1: [-13.6  -5.0  -6.3 -19.2  36.5   1.1 -82.9  -2.3 -24.2   9.3  14.9   8.7
 -19.9  41.0 -12.5  11.5  21.5   1.0  -5.3  11.6  -4.9  17.3  -1.4  24.3
  16.1 -29.4 -15.2  -7.5 -40.7  30.8  22.2  19.5]
2: [ 35.1 -21.9  35.5   6.0 -66.2 -33.1  67.5  61.5  -6.6 -23.2   6.9 -27.3
  43.1 -32.5   4.3 -19.0  -1.3  -1.2  -6.7 -62.1 -13.8   5.4   6.0 -31.5
 -18.5  43.0  -4.4  23.5  23.9  12.1 -16.2 -13.9]
3: [-17.5  15.4 -43.5 -13.6  39.2   4.9 -87.5   1.4 -18.1  20.6  -1.9  16.8
 -31.4  36.6  -3.3  25.5   3.9   6.5   2.9  48.3   8.7 -24.1   4.1  12.0
   9.7  -2.7   0.4 -12.0 -29.6  -2.4  31.8   2.3]
4: [ -8.5  12.9 -31.5 -12.1  11.1 -24.8 -49.0  21.9 -38.7   8.6  24.2  10.5
  -2.5  23.5   1.5  11.4   5.5  11.5  -0.9  28.5 -12.0 -12.9   7.1   5.3
  -5.6   0.0  -8.3  -3.3 -16.7  18.2  10.3  -3.0]
5: [ -6.3  15.7 -32.1 -17.1  10.7 -12.8 -22.8  18.4 -12.9   2.7  14.5  16.2
  -0.5  19.4 -14.8  -3.2   3.9   8.4   2.5  19.3   1.6  -4.9  -2.7   1.9
 -11.1  -0.6  -6.7  -2.6 -26.7 -14.0  -1.0   5.5]	4 3 1
6: [-24.1  -3.1 -11.2 -19.3  49.3  15.6 -66.0 -17.0 -14.1   7.5  11.1  22.6
  -8.3  27.9 -16.4   0.1  16.0  13.5   3.8  34.8  -5.6  23.0  -7.3  26.2
   9.2 -21.6 -19.8  -0.9 -27.7  21.7  19.3  13.7]	1 3 4
7: [ 33.5 -17.1  21.5  -2.3 -53.4 -22.4  62.6  28.0  -2.0 -15.7  10.4 -34.2
  31.4 -36.8  -0.6 -12.9  -6.9  -5.4   1.6 -35.4  -5.4  -4.6  -3.8 -21.8
 -38.1  18.9   3.6   8.4  19.3 -11.1 -27.3 -13.4]	2 5 4
8: [-12.5  -2.6  -1.8   0.4  -4.1  -7.4  10.0   8.3   0.2  -5.5   1.5   0.1
  -0.8  -9.4  -6.6 -15.9   0.1  12.2   0.6  -5.5 -20.4  -3.8   3.0  -0.5
  -6.7  10.1  -9.6   0.8  10.0  -4.0  -2.3  -4.4]	5 4 7
9: [-16.3  28.9 -59.8  -6.4  38.0 -15.5 -65.9  10.0 -30.0  15.7  11.7  12.8
 -23.7  17.4  -3.4  13.8 -10.7  17.7  -3.3  34.8 -12.6 -37.6  -3.0  -3.2
   5.0 -11.7 -14.6 -18.4 -42.9   8.2  27.7  10.5]	3 4 5
10: [-14.7 -19.1   0.2  -5.7  34.8  -2.4 -47.6  10.3 -11.3   6.9  23.4   3.9
   5.5  42.9 -10.0  -7.9   7.2  12.2  -6.0  14.4 -11.8  43.1   5.1   5.3
  10.5 -20.0 -13.8  -6.6 -15.1  22.7  12.5   7.9]	6 1 4
11: [-19.9  26.9 -67.3 -14.1  37.3  -4.8 -67.9  15.2 -17.5  11.4  -1.6  29.1
 -29.7  41.2  -1.7  13.4   7.0   7.0   4.0  51.9  -8.9 -25.9  -1.0  15.0
   1.8  -9.4 -16.0   3.1 -33.9   3.6  26.7   4.9]	3 9 4
12: [ 30.9 -21.8  55.4  -8.6  -8.7   0.5  16.2  21.4  11.4 -20.1  17.5 -12.9
  21.1  -7.4   0.1 -54.7  25.2 -14.3   3.5 -37.7   1.6  46.6   7.8   2.5
  -4.2  13.9  -3.2  -5.3  16.8  10.3  -9.1  -8.1]	8 7 2
13: [ -8.4  -6.0 -12.9 -12.8  49.4   4.9 -63.1  14.9 -22.8   9.3  20.9  25.1
 -14.8  38.9 -18.7   4.5   5.0   9.3  -6.1  24.1   0.3  18.1   8.6   8.3
  17.6 -14.6   2.0 -16.0 -33.4  34.5  42.0  21.6]	1 6 10
14: [ 21.8  -7.2  28.9   3.2 -29.0  10.2  64.5  -8.7   3.3 -22.6  -2.4  -7.4
  -4.4 -32.4   4.5 -11.6  13.0 -12.4   0.3 -24.6   1.3  21.4   4.0  -2.1
 -27.5   7.0  16.3  -0.8  40.1  -8.7 -32.3   6.5]	7 12 8
15: [ 22.7  -8.2   5.6 -11.7 -10.5 -31.2  22.4  43.3 -17.4 -24.8  24.5  -8.0
  28.0 -19.6  -6.4 -18.6   1.3   6.5  17.0 -33.4  -6.7  11.4  -0.4  -4.3
 -10.0  13.6   2.0   1.6   8.4   8.5 -10.3  -6.8]	8 7 12
16: [ -6.4  -4.8 -11.6 -15.4  38.7 -30.1 -80.3  20.9 -21.3   7.6  30.1  19.3
  -1.1  43.4  -7.9  11.2  13.3  16.8   3.3  31.0  -1.8   2.1   3.1  10.6
  32.4   0.9  -6.5 -21.8 -56.7  50.2  34.5  -9.3]	13 1 4
17: [ 11.6 -20.3  16.7  -7.8   7.4  -8.6   1.9  18.3   1.3 -25.7  17.8  -6.8
  25.0   2.1  -2.5 -27.2  10.7   9.4  -7.3 -17.4  -1.0  14.1   7.7   7.6
 -23.4  21.8   0.6   3.9  -5.3  15.8  -3.1 -12.5]	15 8 12
18: [ 15.5 -13.7   0.7  -5.6  -0.3 -22.1   9.7  26.0  -5.3 -26.4  24.0  -5.7
  10.7   3.0   0.8 -32.8  15.4  -7.9   7.0 -12.9   8.5  12.5  -8.9  -1.4
   0.1  21.7 -17.2   6.1   1.4  17.5  -3.8  -9.7]	17 15 8
19: [ 10.8  -9.2 -15.5   6.6 -12.8 -20.5  10.0  31.5  -2.0 -15.0  19.7 -11.0
  10.0 -20.9   7.8  -4.9  -1.1   5.9  -0.4 -13.7 -11.7  -8.7   1.1  -6.4
 -12.3  16.5  -3.1   8.4  18.6   1.7   0.9  -3.5]	8 15 18
20: [ -7.0  18.5 -43.3  -2.0  14.9 -14.4 -10.7  13.3 -26.0  -5.4   7.0  10.0
  -9.1  -4.7   3.6  14.7  -3.2  10.1  -0.5  13.2   1.7 -27.5   0.4  -7.0
 -10.2  10.5  -1.5   1.1  -4.1  -0.9  10.1 -10.8]	5 4 8
21: [  2.5 -26.8  48.8 -12.2  25.1  -6.9   8.2  10.8  -3.5 -33.9  25.8  -6.9
  17.1   3.3 -10.0 -38.6  28.8 -10.5  -8.1 -36.0   9.9  52.5   0.3  -4.0
  -3.6   4.2  -1.8  11.0   9.1  18.9  -6.3   9.1]	12 17 18
22: [ -2.2  -4.4 -24.7  -2.0   7.2  -2.8 -20.0   9.7  -4.7 -14.8   1.7  18.4
   5.5  -2.7   0.9 -10.5  17.1  10.9  -6.8   6.0 -10.8  23.9   9.8  -4.8
  -9.1   3.7  -7.0  -4.4  -6.0  -1.5   4.8   2.2]	8 5 20
23: [ -5.0   5.6 -11.8 -17.5  28.7   0.7 -33.0   7.0 -26.5   2.1   4.8   8.2
  10.8  11.4 -10.1 -15.6  15.1  -2.0  -8.3   5.9  -5.1  14.4  -1.5   5.3
  -5.5  -0.9 -12.2   3.9   4.5   8.6  16.2  12.3]	22 5 10
24: [ 26.0 -52.2  81.6 -11.7  16.2   2.1  13.7  12.9  16.1 -15.7  25.7 -24.3
  42.1  33.0 -14.6 -61.7  48.3  -4.9  -0.9 -53.4   0.2  93.8  17.4  -4.2
 -11.8  15.2  -1.1 -13.9  22.1  21.5 -16.6   4.6]	12 21 17
25: [ 36.8 -21.0  19.5   6.7 -58.9 -23.2  63.6  36.6  -2.9 -20.3  14.8 -24.0
  35.3 -28.9  16.3 -25.6   0.7   1.5   3.1 -47.9  -8.0  -2.6  -0.7 -29.6
 -20.7  35.7   5.0   3.6  12.7  11.4 -25.3 -25.7]	7 2 15
26: [  9.4  -6.0  -4.1  -9.6  26.2   4.9 -29.7   4.8 -29.5  -5.0  23.7   0.3
  -0.5  14.9  -1.9 -14.3  22.1  18.1 -14.3  17.8  -5.6  27.0  -6.8   5.9
  -2.4  -0.9  -3.5  -1.3 -20.8  19.1  21.5   3.2]	23 10 22
27: [ 26.6 -33.6  43.8   5.8 -46.0 -40.0  67.3  19.2   0.2 -35.0  26.4 -21.8
  58.9 -24.5   7.4 -29.6  11.0   2.7  -4.4 -75.3  -6.7   9.7   9.5  -9.9
  -7.3  39.8   6.9   7.1  13.4  13.5 -25.9 -28.7]	25 2 7
28: [ -6.3 -10.3  -2.5 -18.6  15.9  -4.5 -29.3   2.0 -18.5   4.8  23.4   1.6
  -8.5  17.0  -1.4 -10.5  11.0  -3.3   6.8  14.2  10.6   8.8   2.1  -3.6
  -2.3 -10.8  -1.3   6.7  -2.7 -11.5  16.4   0.6]	23 26 5
29: [ 33.1 -19.5  31.4  -0.8 -63.5 -25.3  69.2  39.0   5.1 -15.2  11.1 -30.1
  28.0 -26.9   9.1 -17.6  -0.9  15.0  -5.8 -44.7 -10.8  -4.3  11.9 -15.3
 -14.8  21.9   7.6   6.5  14.5  -2.8 -23.5 -24.5]	25 7 2
30: [ -1.8 -16.8 -23.1  -4.7  -5.8 -20.4  -8.3  29.2 -19.6 -10.2  21.2   9.9
   6.6  12.4  -3.3  -5.9   1.4   0.9   1.7 -10.6   1.8   9.6   2.5  -8.9
   5.4  22.9 -18.5   6.6 -19.8  27.0  13.1   3.5]	18 22 19
31: [ 12.8 -22.0   7.6 -23.1  -2.6 -10.5  10.3  16.2  -5.3 -22.8   9.0 -10.3
   6.5  -0.3  -9.1 -18.4  13.5  -6.0  -2.5 -30.4  15.2  12.6  -3.3  -0.9
 -23.6   2.6   1.9   3.2  26.0   5.0 -15.1  -3.3]	17 18 15
32: [ -9.9   4.1 -17.9 -18.5  50.9  -5.8 -63.3   8.3 -14.7  14.5  21.3  25.0
  -3.4  40.2  -8.8  -6.0  17.0  10.8   2.0  22.1  13.5  24.2  10.9  18.4
  17.6 -28.4 -15.2  -8.6 -40.4  38.1  37.1  22.1]	13 1 6
33: [ 22.4 -26.8  28.3  -6.9  -4.2 -49.7  29.0  45.3 -19.8 -22.1  28.4  -8.9
  40.2   0.7  13.6 -20.4  17.2   5.4  -9.9 -47.5   3.4  28.9  -3.1 -10.6
 -10.9  12.4 -14.2   5.9  14.5  17.5  14.1 -26.0]	15 18 17
34: [ 27.1 -17.8  -4.4  -2.5   3.6 -20.7 -19.5  31.5  -9.7  -5.9  21.1   2.3
  14.4  18.8   6.7   8.2   8.2   2.7  -1.9  -2.8  -1.9   6.3  19.1  -3.9
  -5.1   3.3 -12.9   7.5 -13.3  11.6  28.2  -8.1]	30 22 28
35: [ -8.4 -13.7   1.9  -8.7  19.6  -3.3 -34.5  21.8 -29.5  -4.8  20.4  28.7
  -1.6  16.1  -3.5 -10.7  22.4   6.0  -6.0   8.1  -4.9  10.6  20.0   3.6
  -6.9  -9.8 -14.5 -10.3 -11.0  13.5  13.5  -5.0]	23 26 28
36: [ -3.2 -25.4 -10.1 -23.3  27.8 -13.1 -59.3  17.2 -17.8  -1.2  13.1  12.2
   7.5  27.7   2.2   2.0  15.7  15.2  -6.4  25.0  -0.5  14.9  17.6   7.2
  22.8 -10.0  -6.8  -2.4 -34.1  27.9  39.4   9.0]	13 32 10
37: [ 24.2 -16.5  13.1   1.8  14.5   2.7  24.8 -22.3  21.7 -11.2 -15.2   1.9
 -12.3 -12.5  -1.2 -14.2  13.8  -4.2  11.1 -13.7   7.7  17.5   6.3   1.1
 -22.5   9.1   5.8  10.1  33.7 -14.7 -16.8   8.7]	14 31 8
38: [-16.1   7.8 -22.7 -12.9  62.0  22.6 -75.8 -19.7 -31.0   7.9  18.3  22.8
 -36.4  44.8   0.5   7.0   5.3   0.8   6.8  40.9   4.2  16.7   5.3  24.7
   0.5 -20.5 -20.4 -20.4 -26.5  -1.9  30.9  33.7]	6 1 13
39: [ -7.0  22.1 -45.9  -5.7   2.7 -59.9 -67.8  49.4 -23.3  11.0  28.8  23.1
  25.0  18.2  -5.0  34.5  -0.1  31.0  12.8   8.1 -21.4 -32.2  16.2  -7.0
  16.1  15.0 -18.1  -6.0 -51.5  35.2  33.2  -7.1]	4 16 9
40: [-32.3  32.5 -53.5   2.5  37.6   5.7 -53.2  -5.8 -25.6  18.7   0.6  31.8
 -28.6  34.7  -5.3   9.2   8.1  22.9  -6.5  46.7   6.3 -11.7  -1.4  -5.7
   8.5  -6.3  -8.2   6.6 -24.7  10.7  25.1  13.7]	11 3 9
41: [ 12.7 -23.7  39.3  -6.7  38.9  -8.5 -35.9   0.6  -7.5  -2.1  11.7   2.3
   2.3  36.3   0.9 -36.9  45.5  10.3   2.1  -4.2   7.7  65.1  -3.7  11.5
   2.8 -15.4  -4.0 -13.2  -0.7   5.0  16.3  18.6]	10 26 21
42: [ 17.2 -12.3   7.4  -3.7 -16.0 -19.3  29.8  25.3  -9.1 -28.0   7.0  -0.6
  -0.1 -15.9   2.1 -16.5   0.4   0.2  12.6 -25.7  -5.3   3.6   2.6 -11.6
  -6.7  11.0   6.9 -15.7  12.8  -4.1 -15.6 -10.6]	15 19 31
43: [ 13.3 -26.9  68.5   3.0 -28.4   1.9  69.2   4.1  22.9 -20.1   1.1 -29.6
  37.5 -19.0  12.6 -43.2  24.6 -13.6  -3.4 -41.4   2.4  50.2 -10.4   5.8
 -28.5  27.4   5.6  14.9  59.6  -4.9 -35.5  -6.4]	14 12 27
44: [ 25.0 -15.6  15.1 -14.0   4.5 -10.9  16.5   8.3   0.8 -11.4  19.4  -4.5
  15.9 -18.1  -4.9 -15.5  10.9   2.3   2.0 -26.2  11.6  24.5  -2.4   5.4
 -16.5   0.5  -4.2  -0.5  20.0   2.2 -14.2  -0.2]	31 17 42
45: [-13.3  -5.8  37.0 -27.4  29.4   3.2 -56.1  17.9 -18.5   0.8  31.7  -7.0
  15.3  45.1   6.7 -28.8  20.3  -2.3  -3.4  23.8  -7.9  56.6   1.0  11.5
   3.9  -8.1 -16.3 -11.7 -11.0  26.1  20.9   7.4]	10 41 26
46: [ 37.6 -23.6  50.6  12.6 -57.5 -40.0  52.6  58.4  -8.4 -31.7  38.2 -27.2
  69.0 -18.7  -2.7 -27.4  -3.0  12.7  -0.7 -80.5  -9.8  14.1  -1.0 -28.6
 -15.3  25.0  -5.1   1.5  13.8  23.6 -10.3 -25.8]	27 2 25
47: [ 31.8 -39.6  86.7   5.0 -32.0   1.5  66.3  10.3  16.5 -32.7  15.0 -31.6
  50.0 -11.3  -6.3 -53.0  14.7 -24.8  -4.4 -78.9   2.3  72.4  -3.3 -12.0
 -19.5  21.0   1.5  -0.5  25.4   8.5 -26.9 -15.0]	43 12 27
48: [-11.3  10.9 -50.9 -11.6  30.2 -20.7 -63.2  15.0 -19.3  11.9  14.5  27.7
  -1.7  20.6 -18.8  14.8   1.0  15.7  -5.2  35.3  -3.3  -9.7  10.1   2.2
   9.3  -6.2 -13.9   6.1 -42.2  35.4  31.4  -3.1]	4 9 11
49: [ 15.7 -15.6   3.8   3.9 -57.0 -15.6  50.4  23.0  -0.3 -22.7  -5.2  -4.5
   1.8 -49.3  -3.4 -17.3  -6.1  -7.2   3.7 -43.7   1.4 -14.0   9.1 -25.6
 -18.3  28.7   7.7   8.9  32.0  -6.4 -28.2 -19.1]	7 25 29
50: [  6.5   9.3  -7.2  -8.5  23.1  14.6   5.6 -26.6  17.3  -6.6 -12.2   1.8
 -26.4  -7.9   2.5 -21.1  24.1  -2.6  -6.6  18.0   6.7   6.0   7.6   7.1
 -25.4  -2.4   6.3   3.1  38.7 -32.0 -13.9   6.5]	37 8 22
51: [ 23.0 -16.5  -3.3   6.0 -56.6 -36.5  65.3  48.5 -10.2 -27.9  32.9 -16.2
  40.0 -45.2  -2.8   7.3 -12.3   6.4   0.5 -48.2  -7.4 -26.8   7.6 -16.1
 -26.3  35.6   3.9  13.0  24.8  -1.2 -36.4 -16.1]	7 25 29
52: [  9.3   1.8   4.8 -22.8  31.2 -10.9 -60.7  17.9 -32.4   3.5  18.8  11.6
  -0.2  12.7   0.0   6.5   2.0  13.1   0.8  15.0 -18.9  11.6  -9.4 -12.9
  15.1 -14.2  -9.9 -13.8 -34.4  27.4  19.2  13.2]	36 26 13
53: [  5.5  -3.0  -5.3  -6.7  20.9 -34.6 -64.7  50.2 -33.9 -11.8  36.9   8.7
  23.6  41.3  -2.9  -0.6  15.4  16.6  -4.7  -0.4 -14.7   8.3   0.4   0.8
  17.1   5.2 -25.5 -19.1 -51.9  41.1  28.1  -8.3]	16 52 36
54: [ 11.3  -3.3   4.0  12.0 -16.6 -14.4  26.4  26.7   1.6 -22.0  40.8  10.5
  14.4 -13.3   4.5 -20.1  13.1  18.8   5.8 -19.9 -18.1  -5.3  -3.4  -6.2
  -4.3  10.7  -1.4   0.0  11.4  -4.3 -10.4  -6.9]	19 42 15
55: [-11.4  13.1 -32.0 -11.2  21.6 -31.9 -49.5  10.8 -28.2  16.7   7.8  17.6
  -0.8  10.0  -2.0  22.8 -12.9  23.1  -5.9  30.6   8.6 -11.0  16.9  -1.3
  17.2   6.0 -10.0 -16.5 -49.2  24.8  32.4   2.5]	48 4 9
56: [ 13.6 -15.9  -9.6  -0.6  -9.8 -27.4   8.6  37.5  -8.9 -20.0  20.5 -11.2
  15.3 -14.6  -8.4 -11.6   7.5  11.7   4.8 -26.8   8.6 -11.7  -4.3 -11.5
   0.3  22.7  -3.3  -2.3 -10.6  -1.2   6.7  -9.2]	19 15 18
57: [ 25.5 -24.3  23.4   5.1 -48.3 -10.9  43.5  37.1  13.7 -24.7  30.8  -7.7
  32.8 -31.8   4.3 -14.2  -6.0  -3.9   5.4 -35.2 -12.3  15.8   6.1 -23.6
 -34.4  30.0   8.4  18.2  11.5  -7.2 -31.3   4.9]	7 25 29
58: [  5.4  26.2 -46.7   5.2 -32.7 -22.3  34.7  13.5  -5.3  -1.7  -8.5  14.2
  -8.9 -28.2   5.5   8.3 -16.5 -10.0   4.0  -1.3   5.0 -55.5  -0.2 -15.9
 -18.9  29.1   4.2   5.1  13.2 -42.6 -20.3 -23.1]	20 19 49
59: [  1.9   1.8 -43.8   0.1  12.3 -19.0 -23.9  27.4 -21.9  -6.5  -4.3   8.5
  -2.0   5.4   1.0   7.9   2.7   9.7   4.4  12.9   1.0 -25.9   0.8  -3.7
 -12.5  11.8  -1.7  -1.5 -14.8   7.1  -4.6  -4.1]	20 5 4
60: [ -9.4   9.1 -60.4  -9.0  15.3  -3.1 -41.7  13.1 -14.6   4.4   8.5  11.0
  -5.3   9.7   5.2  14.0  13.8  15.3 -10.1  30.8  -3.3 -26.4   4.7   0.2
   2.1  11.5  -4.3  -2.4 -13.9   1.1  14.9   6.4]	59 20 4
61: [ -1.2  -5.2 -52.1  -3.8   8.8 -18.3 -49.3  15.8 -30.3  11.9  15.2  19.4
 -11.2  13.7  -4.3  10.1  -1.3   7.6   4.5  33.1  -5.1 -29.4   4.1   3.3
   2.7  -3.9 -12.5  10.4 -16.1   4.0  39.0  -4.8]	60 4 48
62: [  2.8  32.1 -52.5  -1.1 -17.8 -16.3  -4.7  18.6  -2.9   5.1   3.6  15.1
 -31.2 -12.5   7.1  12.5  -6.6   5.6  -2.3  13.8   1.6 -27.0  12.6  -1.9
 -10.7  -1.8  22.9  24.6   5.2  -5.8  16.2   2.8]	20 59 60
63: [ 23.4  -5.3  26.9  -3.7 -37.1 -16.7  42.2  21.6  -7.4 -22.7  15.4 -23.8
  29.0 -30.3  19.0 -34.5   8.4  -2.3  -2.5 -47.8   0.7  29.0   7.9 -15.8
 -22.0  18.3   2.2  -6.8  13.0 -11.5 -16.7 -20.9]	25 7 29
